Where the symbols take the units:
revo: ψ>boze, θ>kelo, φ>gira, χ>sode
toni: ψ>vepu, θ>rure, φ>seno, χ>lilu
kema: ψ>meli, θ>paza, φ>., χ>vudu
tuta: ψ>lilu, θ>gima, φ>navu, χ>.
dasa: ψ>saru, θ>lasa, φ>daze, χ>vivu
komo: ψ>revo, θ>buku, φ>lasa, χ>puge
soku: ψ>dasa, θ>zesu, φ>dogu, χ>tare
sode: ψ>tivu, θ>gapu, φ>revo, χ>name
zavo: ψ>tare, θ>revo, φ>saru, χ>nuki
mapi: ψ>tuta, θ>zeva, φ>vepu, χ>.
nazo: ψ>kema, θ>telo, φ>., χ>biva
savu: ψ>lefi, θ>nisu, φ>tivu, χ>.
mipu: ψ>seku, θ>saru, φ>tege, χ>rene
kadu: ψ>toko, θ>tuta, φ>boda, χ>.
seti: ψ>zazi, θ>nazo, φ>., χ>luga
sobo: ψ>kiku, θ>mipu, φ>telo, χ>vilo
vore: ψ>tege, θ>daze, φ>., χ>nali
nebe: ψ>sobo, θ>nali, φ>biri, χ>seno
ruro: ψ>mibe, θ>tare, φ>seku, χ>duka
tare: ψ>vivu, θ>boze, φ>soku, χ>zena
vudu: ψ>vase, θ>kiku, φ>kema, χ>puda
sagi: ψ>zono, θ>vudu, φ>zazi, χ>zire
vebi: ψ>nisu, θ>duva, φ>gapu, χ>.
biri: ψ>telo, θ>vore, φ>., χ>nebe
nofe: ψ>seti, θ>meli, φ>., χ>zono
kiku: ψ>nebe, θ>seku, φ>paza, χ>foli
seku: ψ>nali, θ>soku, φ>lage, χ>ruro
daze: ψ>muma, θ>mesu, φ>., χ>dasa
seno: ψ>vilo, θ>mibe, φ>nebe, χ>toni
tege: ψ>lage, θ>muma, φ>., χ>mipu
sofi: ψ>bivu, θ>boda, φ>zire, χ>nisu
tivu: ψ>puge, θ>sofi, φ>boze, χ>savu
nali: ψ>mipu, θ>dasa, φ>vore, χ>mibe
mesu: ψ>zatu, θ>nofe, φ>., χ>lasa
kasu: ψ>duka, θ>nuki, φ>rene, χ>zeva
zono: ψ>luga, θ>vase, φ>nofe, χ>buku
zupe: ψ>tidi, θ>seno, φ>vase, χ>sise
boda: ψ>sise, θ>navu, φ>puda, χ>kadu
buku: ψ>kelo, θ>zupe, φ>zono, χ>bivu
zeva: ψ>gima, θ>gufo, φ>kasu, χ>.
rene: ψ>ruro, θ>zavo, φ>mipu, χ>kasu
nisu: ψ>fogi, θ>kadu, φ>sofi, χ>.
gasa: ψ>gufo, θ>lefi, φ>mute, χ>.
vase: ψ>biva, θ>nebe, φ>meli, χ>zupe
gima: ψ>zovo, θ>podi, φ>duka, χ>.
gira: ψ>zesu, θ>luga, φ>zatu, χ>revo
vepu: ψ>navu, θ>kasu, φ>vilo, χ>mapi
mibe: ψ>rene, θ>vivu, φ>nali, χ>rure
zovo: ψ>zeva, θ>gasa, φ>rure, χ>.
vivu: ψ>zavo, θ>komo, φ>dasa, χ>mute
tidi: ψ>puda, θ>vilo, φ>biva, χ>nepu
duka: ψ>rure, θ>zena, φ>ruro, χ>gima
podi: ψ>gasa, θ>savu, φ>zena, χ>.
fogi: ψ>vebi, θ>toko, φ>bivu, χ>.
kilo: ψ>mesu, θ>zazi, φ>., χ>zesu
bivu: ψ>gapu, θ>sise, φ>buku, χ>fogi
gapu: ψ>sofi, θ>nepu, φ>kelo, χ>vebi
lasa: ψ>gira, θ>zono, φ>mesu, χ>komo
puda: ψ>zupe, θ>foli, φ>vudu, χ>boda
zena: ψ>mute, θ>tivu, φ>tare, χ>podi
telo: ψ>paza, θ>tege, φ>., χ>sobo
nepu: ψ>boda, θ>vepu, φ>tidi, χ>duva
toko: ψ>duva, θ>lilu, φ>sise, χ>.
saru: ψ>soku, θ>gira, φ>muma, χ>zavo
nuki: ψ>zena, θ>sode, φ>zavo, χ>gufo
puge: ψ>sode, θ>bivu, φ>komo, χ>lefi
zazi: ψ>nofe, θ>kema, φ>., χ>sagi
zatu: ψ>kilo, θ>seti, φ>., χ>gira
navu: ψ>toni, θ>duka, φ>foli, χ>tuta
lage: ψ>vore, θ>dogu, φ>., χ>seku
mute: ψ>nuki, θ>puge, φ>vivu, χ>gasa
muma: ψ>dogu, θ>zatu, φ>., χ>saru
gufo: ψ>podi, θ>name, φ>nuki, χ>.
boze: ψ>komo, θ>zire, φ>zesu, χ>tivu
name: ψ>savu, θ>vebi, φ>sode, χ>.
rure: ψ>kasu, θ>mute, φ>mibe, χ>zovo
lilu: ψ>mapi, θ>zovo, φ>toni, χ>.
kelo: ψ>zire, θ>tidi, φ>luga, χ>gapu
paza: ψ>biri, θ>lage, φ>., χ>kiku
luga: ψ>sagi, θ>biva, φ>seti, χ>kelo
vilo: ψ>foli, θ>rene, φ>sobo, χ>vepu
foli: ψ>seno, θ>ruro, φ>kiku, χ>navu
lefi: ψ>name, θ>fogi, φ>puge, χ>.
dogu: ψ>daze, θ>kilo, φ>., χ>soku
zire: ψ>buku, θ>puda, φ>sagi, χ>sofi
sise: ψ>nepu, θ>toni, φ>zupe, χ>toko
biva: ψ>vudu, θ>sobo, φ>nazo, χ>tidi
duva: ψ>kadu, θ>mapi, φ>nepu, χ>.
zesu: ψ>lasa, θ>sagi, φ>kilo, χ>boze
meli: ψ>nazo, θ>biri, φ>., χ>vase

In the rows, zero is written as 62.

The rows follow the links: the fewer symbols apart two units are, the more alike their rows tend to be.

Each row is also shifted at random along 6 hidden directions that mean nothing.

Some units, each with a row of numbers:
sise ->   84    56    67    51    35    71    55    67    71    49    45    58    68    52    67    59    67    62    54    89    81    73    74    50    27    60    52    74    61    53    59    52    50    52    62    55    53    37    62    61    64    67    66    69    58    68    75    88    49    42    80    47
telo ->   81    64    55    64    42    61    58    65    51    53    70    66    70    74    60    74    69    64    62    69    69    53    56    45    59    69    45    63    53    52    59    64    53    66    55    69    61    58    72    54    67    69    61    74    62    51    64    70    72    69    72    60
nazo ->   15    61    55    56    53    55    63    67    52    51    68    56    70    58    63    75    59    63    55    67    67    50    47    48    51    65    55    62    63    51    59    60    45    64    57    53    65    74    62    59    66    63    57    67    67    50    75    65    58    55    63    54
duka ->   14    65    63    62    55    66    70    62    64    68    66    55    61    57    69    59    60    62    58    64    64    63    56    55    52    54    65    57    68    56    68    53    61    51    52    61    61    66    55    58    54    58    68    61    60    67    70    69    51    63    72    65
nali ->   77    65    62    58    52    66    51    67    65    53    53    64    72    45    68    64    53    60    59    66    64    53    56    52    46    68    61    64    59    56    68    55    53    61    64    42    56    75    71    79    63    57    73    72    68    58    64    64    54    68    58    50
tuta ->   66    65    74    57    53    70    58    53    68    62    56    55    62    55    73    47    65    65    56    74    66    83    84    61    58    55    55    66    71    62    59    57    64    50    63    56    62    64    66    62    53    62    64    70    53    78    65    68    53    57    72    60
seno ->   60    57    58    57    61    67    52    63    63    60    57    60    67    59    59    61    55    60    63    59    64    59    62    63    57    59    65    64    55    64    63    58    62    58    64    63    54    59    66    68    68    67    71    73    61    59    64    63    57    63    61    59
zesu ->   82    66    64    70    67    45    69    55    66    59    72    75    52    58    62    67    70    64    80    76    61    56    56    61    63    71    41    72    62    65    69    58    59    70    47    64    72    58    64    77    60    56    48    55    70    70    59    44    71    66    78    76
kiku ->   69    67    66    66    59    58    56    51    58    59    70    67    62    64    63    61    64    67    71    69    59    70    73    62    76    64    46    69    64    65    60    58    65    59    52    68    65    69    69    66    61    67    60    77    65    72    58    52    64    71    74    72
mute ->   69    61    67    63    59    70    60    64    74    64    49    68    56    55    63    54    64    61    64    69    62    68    71    65    55    63    67    65    63    65    67    56    67    62    68    58    56    53    60    68    59    58    70    54    60    70    56    69    57    61    63    59
mibe ->   58    58    71    60    75    66    48    60    82    68    46    73    57    55    64    44    61    54    74    56    63    72    74    84    58    62    72    70    55    83    64    63    73    54    74    59    57    35    69    83    62    56    69    61    61    74    51    56    65    69    57    67
vebi ->   79    65    66    58    54    72    63    60    56    58    56    52    65    66    65    57    63    67    45    65    60    75    82    57    72    58    63    58    73    54    55    67    64    63    73    55    62    81    61    45    58    66    63    60    53    64    63    73    55    52    55    48
fogi ->   93    53    64    57    71    68    60    67    69    69    51    58    60    67    59    55    61    57    57    51    66    69    69    76    61    55    81    61    59    69    56    68    69    57    75    67    56    38    54    54    66    66    68    57    57    60    61    72    60    55    53    60
boda ->   63    61    59    62    81    54    66    52    54    64    75    53    60    56    59    59    55    68    63    56    51    60    57    70    78    54    57    60    61    67    65    62    66    63    52    68    68    89    63    74    58    65    54    66    59    65    69    33    62    57    62    72
sagi ->   64    63    69    56    59    54    60    64    66    55    59    56    67    51    71    65    57    61    59    64    72    66    56    57    47    63    63    68    73    61    55    58    46    52    59    43    67    55    59    62    65    56    58    64    71    63    74    71    51    57    62    56
vore ->   67    66    62    66    50    60    54    60    61    51    62    72    65    53    63    67    62    67    70    80    59    57    63    52    61    72    45    70    59    59    69    54    57    67    57    55    60    78    71    75    63    62    65    72    68    63    56    57    62    68    70    60
seku ->    4    63    66    67    62    62    63    64    70    75    65    67    61    75    63    61    63    54    71    47    71    69    57    67    56    59    79    58    66    68    57    61    64    44    61    71    59    22    52    43    67    62    70    61    67    62    61    81    60    76    64    74
mipu ->   37    64    56    69    66    56    65    62    59    64    70    69    59    67    59    65    66    60    72    59    59    49    51    61    68    66    54    60    50    62    66    68    65    69    56    72    68    60    70    71    60    60    56    61    60    58    55    47    80    72    65    71
nuki ->   64    70    69    63    50    75    64    61    61    63    55    61    61    66    69    55    66    64    51    66    59    74    80    56    68    63    64    57    71    54    59    66    65    64    73    53    63    76    64    50    54    59    65    56    54    67    55    76    60    63    58    51
muma ->   51    68    61    67    52    61    63    65    58    58    64    68    64    67    63    70    67    62    62    64    64    57    58    53    63    71    58    61    63    55    62    64    56    68    62    57    64    65    65    55    62    59    61    61    67    57    57    71    66    70    61    58
lefi ->   87    55    59    60    67    64    67    70    69    67    56    63    57    63    58    62    63    58    61    59    64    56    55    66    50    59    72    58    55    64    67    61    65    65    65    70    58    45    54    64    61    62    64    50    57    58    63    65    62    55    61    60
sofi ->   66    61    62    60    62    60    72    62    60    64    67    55    61    66    62    64    62    64    58    62    64    67    61    60    62    54    65    59    70    59    59    60    60    56    57    66    63    58    52    48    62    65    59    58    62    63    70    69    55    54    67    65
vivu ->   62    65    64    69    72    69    57    57    62    64    55    67    59    56    59    59    54    66    63    52    44    66    75    72    88    66    74    60    71    66    67    61    75    68    74    52    57    96    62    65    61    61    73    57    65    65    44    55    55    69    42    60
buku ->   52    53    61    54    77    61    59    70    65    62    52    55    65    55    59    64    48    57    54    46    60    59    55    73    56    57    87    60    65    69    57    63    59    58    75    51    56    59    52    61    72    61    68    58    69    53    68    67    49    52    41    54
nepu ->   63    57    66    54    65    60    62    60    65    58    59    56    61    56    65    53    66    61    58    72    67    65    66    65    53    60    52    67    55    64    60    67    61    65    62    61    69    56    68    75    57    62    51    61    54    68    71    51    70    49    69    58
podi ->   68    63    66    66    61    68    70    62    72    73    62    63    54    66    64    55    71    59    66    64    67    69    66    64    56    57    66    60    63    64    64    61    70    55    59    72    62    40    55    55    55    60    64    54    56    73    61    70    63    64    71    70
ruro ->   60    64    57    64    52    63    68    69    65    68    71    64    65    65    67    66    65    56    67    60    73    51    42    49    42    59    62    55    56    56    68    55    55    52    48    71    62    41    59    59    60    60    67    65    62    59    69    72    63    72    78    69
gima ->  101    60    50    62    64    63    71    68    58    73    74    59    60    62    61    64    63    58    64    57    63    41    37    54    49    53    60    50    45    58    74    61    62    63    47    77    63    60    63    71    55    59    64    63    55    56    71    49    72    68    72    69
sobo ->   83    65    68    58    60    66    45    60    60    59    57    62    70    68    67    53    62    60    58    51    65    74    77    67    73    65    64    61    60    70    49    75    63    56    75    55    64    59    77    58    64    64    65    76    58    61    56    65    70    72    50    56

From each start, follow one symbol. Which unit do you reach?
Answer with the unit's name.
start   68    57    54    63    62    68    57    60    58    65    65    60    63    66    53    63    59    63    64    62    56    58    64    65    69    57    62    59    54    61    67    60    72    64    59    78    52    69    63    63    64    72    70    69    56    59    59    56    63    60    64    66
ψ
vepu
start   40    55    57    55    64    75    60    68    61    68    56    51    67    60    61    59    52    59    48    50    62    61    59    64    56    49    81    51    59    60    63    60    64    54    67    62    53    66    55    56    63    66    75    64    56    55    68    71    49    56    52    55
θ
zovo
start   34    58    53    67    50    68    71    66    65    65    65    69    57    66    54    67    70    61    70    78    65    53    55    53    48    60    54    63    50    54    76    50    67    65    50    84    51    47    56    62    61    67    69    59    57    63    61    68    61    58    84    68
ψ
kasu
start   62    60    55    56    54    69    70    66    53    60    66    49    67    67    60    65    63    64    47    65    62    59    60    53    60    54    58    54    59    49    61    64    60    66    60    67    61    75    61    52    59    68    60    63    52    55    72    67    60    50    63    54
θ
mapi
start   78    57    57    61    62    65    55    59    55    56    62    59    68    62    54    66    54    66    59    63    55    63    71    65    74    60    61    65    62    62    60    60    65    65    66    64    54    80    62    59    69    73    67    72    61    58    60    59    55    56    56    59
θ
seno
start   71    57    66    63    61    63    49    56    65    57    55    68    63    71    55    61    62    62    70    63    63    79    84    73    75    65    63    73    66    72    52    64    68    58    72    69    54    43    62    51    73    74    66    71    65    65    53    71    60    62    60    66
χ
zupe
start   50    63    66    62    56    65    72    57    62    61    64    55    58    65    63    61    66    67    55    72    62    75    73    59    65    55    59    62    74    57    59    56    64    57    57    66    62    66    52    49    57    66    59    58    58    71    67    70    51    49    72    64
θ
kadu
start   97    66    61    70    66    64    69    59    61    74    71    66    56    69    62    59    65    61    67    56    55    59    59    63    72    59    64    54    61    61    67    62    70    63    58    71    64    65    61    60    55    60    64    57    59    65    55    56    68    73    64    73
θ
tivu
start   61    70    73    63    72    55    58    59    73    64    57    66    59    45    74    53    57    60    69    57    61    65    60    68    58    67    65    66    70    71    63    62    57    56    62    40    71    66    68    81    57    47    61    61    70    71    59    51    59    72    56    65
θ
zesu
start   51    60    56    67    47    59    58    62    57    52    66    69    64    72    53    76    65    66    69    77    66    61    66    55    62    67    50    71    61    55    60    55    57    64    57    74    55    53    60    48    74    75    63    69    68    57    60    74    60    60    74    65
ψ
nazo
start   48    59    62    61    67    57    68    63    61    67    68    56    61    69    61    67    59    61    60    52    64    69    58    64    64    57    71    59    72    63    55    61    58    54    59    67    64    50    47    44    66    66    58    58    67    60    70    71    55    58    62    68
θ
puda
start   81    61    51    63    57    65    73    68    58    68    69    61    60    66    60    64    70    61    60    68    65    42    44    51    48    57    52    53    44    53    73    62    63    72    50    78    63    62    66    68    54    61    59    57    51    56    68    54    76    61    76    63
θ
gufo
start   66    66    64    61    59    64    67    67    57    58    57    57    63    60    67    64    63    63    50    62    60    62    62    55    62    65    66    58    69    55    59    67    56    70    71    47    65    78    62    55    59    55    59    53    62    58    62    69    60    58    52    49
χ
sode
start   75    55    57    57    66    52    64    67    65    64    72    58    63    65    61    65    63    55    68    57    75    53    43    62    42    55    60    63    52    66    60    62    54    52    50    76    65    28    60    65    65    64    55    66    64    58    78    60    67    59    75    71
χ
boda
start   91    65    67    57    68    70    61    64    65    66    52    55    63    51    71    49    60    61    50    55    57    62    64    64    62    60    71    54    61    63    63    70    64    65    73    46    66    81    69    73    51    52    64    57    54    64    63    56    63    62    48    50
φ
nuki
start   15    63    57    65    68    66    62    57    48    66    71    56    62    75    56    60    60    66    57    50    51    64    69    67    89    56    62    54    60    62    58    71    73    67    63    74    64    83    65    53    60    70    60    67    56    60    56    52    68    65    54    67
χ
vepu
